Below are the code and all the weights of a small trained network. Each question names an input and a class and asks about switching units off, where a switched-off unit gives its printed mean instead of its output.

import numpy as np


def w(rows, s, z=0):
    codes = np.array(rows[::2]) - 128.0
    scale = np.full(codes.shape[1], s)
    scale[-1] = z or s
    return codes * scale


def norm(h):
    return h / np.sqrt((h * h).mean(-1, keepdims=True) + 1e-5)


def f(y):
    return np.maximum(y, 0)


def log_softmax(a):
    a = a - a.max(-1, keepdims=True)
    return a - np.log(np.exp(a).sum(-1, keepdims=True))


def net(x, mask):
    res = np.array(x, float).reshape(1, 5) / 4 @ E
    u = 0
    for l in range(4):
        y = f(norm(res) @ A[l][:, :-1].T + A[l][:, -1])
        res = res + np.where(mask[u : u + 6], y, B[l][:, -1]) @ B[l][:, :-1]
        u += 6
    return log_softmax(norm(res)[-1] @ U[:, :-1].T + U[:, -1])


A, B = {}, {}
E = w([
[210,120,210,135,78,81,151,150,40],'x0',
[113,124,3,189,110,103,38,84,35],'x1',
[125,129,130,129,126,127,129,127,128],'x2',
[128,133,127,126,128,126,129,126,127],'x3',
[80,195,120,95,81,237,141,169,79],'x4',
],0.002)
A[0] = w([
[41,162,75,159,198,77,158,102,186,87],'L0N1',
[91,77,72,146,250,146,123,74,234,153],'L0N2',
[133,127,160,67,169,130,187,179,204,254],'L0N3',
[104,134,35,191,106,87,103,95,80,176],'L0N4',
[65,169,68,101,167,221,91,151,183,92],'L0N5',
[111,130,34,100,31,172,101,114,48,93],'L0N6',
],0.0024,0.00093)
B[0] = w([
[233,40,138,200,82,185,100,56,142,205],'L0N1',
[223,201,160,142,87,202,199,34,146,254],'L0N2',
[134,82,26,168,80,45,228,109,93,248],'L0N3',
[150,100,192,65,186,190,1,140,171,249],'L0N4',
[29,109,152,47,156,32,85,182,66,237],'L0N5',
[85,190,207,194,183,139,187,74,143,233],'L0N6',
],0.0023,0.0024)
A[1] = w([
[134,99,232,60,115,91,235,194,163,150],'L1N1',
[100,238,144,104,39,174,155,172,10,104],'L1N2',
[158,180,62,84,110,82,6,124,57,240],'L1N3',
[162,130,163,166,102,119,93,66,70,255],'L1N4',
[98,187,130,38,85,204,210,187,110,94],'L1N5',
[15,224,60,58,138,166,144,190,163,127],'L1N6',
],0.0022,0.00064)
B[1] = w([
[157,163,67,46,216,99,35,186,139,251],'L1N1',
[204,132,119,173,132,167,197,30,229,233],'L1N2',
[72,75,204,201,88,145,172,141,91,216],'L1N3',
[137,4,132,40,150,91,171,152,178,218],'L1N4',
[194,122,40,128,29,129,70,122,228,218],'L1N5',
[104,31,82,49,115,44,87,193,99,208],'L1N6',
],0.0024,0.0026)
A[2] = w([
[78,181,106,110,113,202,119,114,112,4],'L2N1',
[195,126,139,103,97,106,100,125,177,151],'L2N2',
[150,142,144,252,90,171,123,89,37,160],'L2N3',
[150,104,180,123,136,82,105,179,80,120],'L2N4',
[50,141,122,75,155,144,81,132,160,232],'L2N5',
[191,141,143,194,107,100,117,112,148,126],'L2N6',
],0.0037,0.00044)
B[2] = w([
[37,81,246,128,170,37,113,112,19,190],'L2N1',
[148,163,107,182,188,193,117,172,46,252],'L2N2',
[52,93,103,88,103,139,202,85,242,221],'L2N3',
[59,125,148,224,98,11,12,103,118,199],'L2N4',
[111,44,74,174,171,171,134,153,22,217],'L2N5',
[4,129,126,102,109,206,100,181,136,211],'L2N6',
],0.0026)
A[3] = w([
[184,141,97,98,143,155,182,143,172,177],'L3N1',
[75,84,63,105,110,179,100,112,162,208],'L3N2',
[110,142,135,131,143,107,235,52,181,77],'L3N3',
[158,112,166,167,121,100,169,102,113,251],'L3N4',
[152,118,99,103,173,64,125,161,113,124],'L3N5',
[183,254,166,107,104,177,122,146,113,39],'L3N6',
],0.0044,0.0014)
B[3] = w([
[74,62,127,183,61,131,95,74,56,213],'L3N1',
[247,191,136,77,124,114,181,187,146,253],'L3N2',
[35,140,211,145,67,181,204,74,109,180],'L3N3',
[74,184,84,107,136,158,134,109,166,189],'L3N4',
[92,242,167,101,153,135,177,128,196,181],'L3N5',
[187,165,126,254,105,141,28,160,68,165],'L3N6',
],0.0036,0.0041)
U = w([
[64,120,176,161,65,197,219,47,164,252],'0',
[255,74,74,138,198,182,80,67,186,122],'1',
[135,226,200,133,200,45,145,177,192,126],'2',
[67,57,176,203,122,47,36,84,131,59],'3',
[171,147,50,43,95,145,193,212,156,115],'4',
[46,72,107,89,183,183,87,153,9,98],'5',
[207,174,137,227,51,185,73,186,62,65],'6',
],0.0095,0.0017)

Each question gives the input, the list of numbers given to net, and the class t.
The units are the neurons (one row each of A and B). Each row of codes is followed by its name. A weight is (code - 128) times the scale printed after its matrix; where a second scale follows, it is the last column's (A, B and U).
mask holds one flag per neuron, layer by layer. A switched-off neuron (its flag False) gives its mean, the last column of its row in B, instead of its output. The means were averaged over made-up inputs and are rounded, as every weight is.
A unit's drop is (log p(t) with every unit on - log p(t) with that unit switched off) / (log p(t) with every unit on - log p(t) with every unit switched off).
The circuit of an input: a set's keep is (log p(t) with only the set's units on - log p(t) with every unit switched off) / (log p(t) with every unit on - log p(t) with every unit switched off). Starting from the 12 units with the biggest drops (on a tie, the unit counted first), units are removed one at a time, each time the one whose removal leaves the highest keep (on an exact tie, the one counted first), for as long as the keep stays at least 0.8.
circuit, biggest first: the units of the circuit, biggest drop first
top k neurons: the k neurons with the biggest drops, biggest first
k most important neurons of layer l: the k neurons of layer l with the biggest drops, biggest first
drop of u: that unit's drop, to one decimal
input [5,0,2,-8,-8], class 2: circuit, biggest first -> [L3N5 L3N1]
input [1,6,-6,-3,2], class 0: circuit, biggest first -> [L2N3 L0N6]
input [8,1,7,-2,8], class 0: circuit, biggest first -> [L2N3 L1N2]
input [0,-6,-1,1,-8], class 0: top 2 neurons -> [L3N3 L0N5]
input [3,-8,6,1,6], class 6: top 2 neurons -> [L3N6 L1N1]
input [-2,-7,8,5,1], class 4: top 2 neurons -> [L1N1 L0N6]
input [2,4,-2,-2,0], class 3: top 2 neurons -> [L0N4 L0N2]
input [4,0,-5,3,0], class 2: top 3 neurons -> [L0N2 L1N4 L3N1]
input [0,-4,4,1,1], class 4: top 4 neurons -> [L0N2 L1N1 L0N1 L0N6]
input [0,-5,-7,8,7], class 4: 2 most important neurons of layer 0 -> [L0N2 L0N1]
input [-1,7,2,-2,-4], class 1: most important neuron of layer 3 -> [L3N2]
input [7,1,-1,-3,2], class 0: top 2 neurons -> [L1N2 L2N3]
input [-4,7,-8,-1,-1], class 1: top 2 neurons -> [L0N4 L3N2]
input [-7,6,7,8,-1], class 1: top 3 neurons -> [L0N1 L3N2 L0N2]
input [0,4,2,-4,-3], class 1: top neuron -> [L0N4]
input [7,-7,-7,-5,1], class 6: top 3 neurons -> [L3N6 L0N5 L1N6]
input [2,-8,-7,7,6], class 6: 2 most important neurons of layer 3 -> [L3N6 L3N1]
input [0,0,-3,-2,2], class 4: 4 most important neurons of layer 0 -> [L0N2 L0N5 L0N4 L0N3]
input [-1,-7,2,7,-8], class 0: 3 most important neurons of layer 3 -> [L3N3 L3N1 L3N2]
input [2,-2,8,-6,1], class 6: most important neuron of layer 0 -> [L0N5]
input [2,4,2,-3,0], class 3: drop of L0N2 -> 1.8
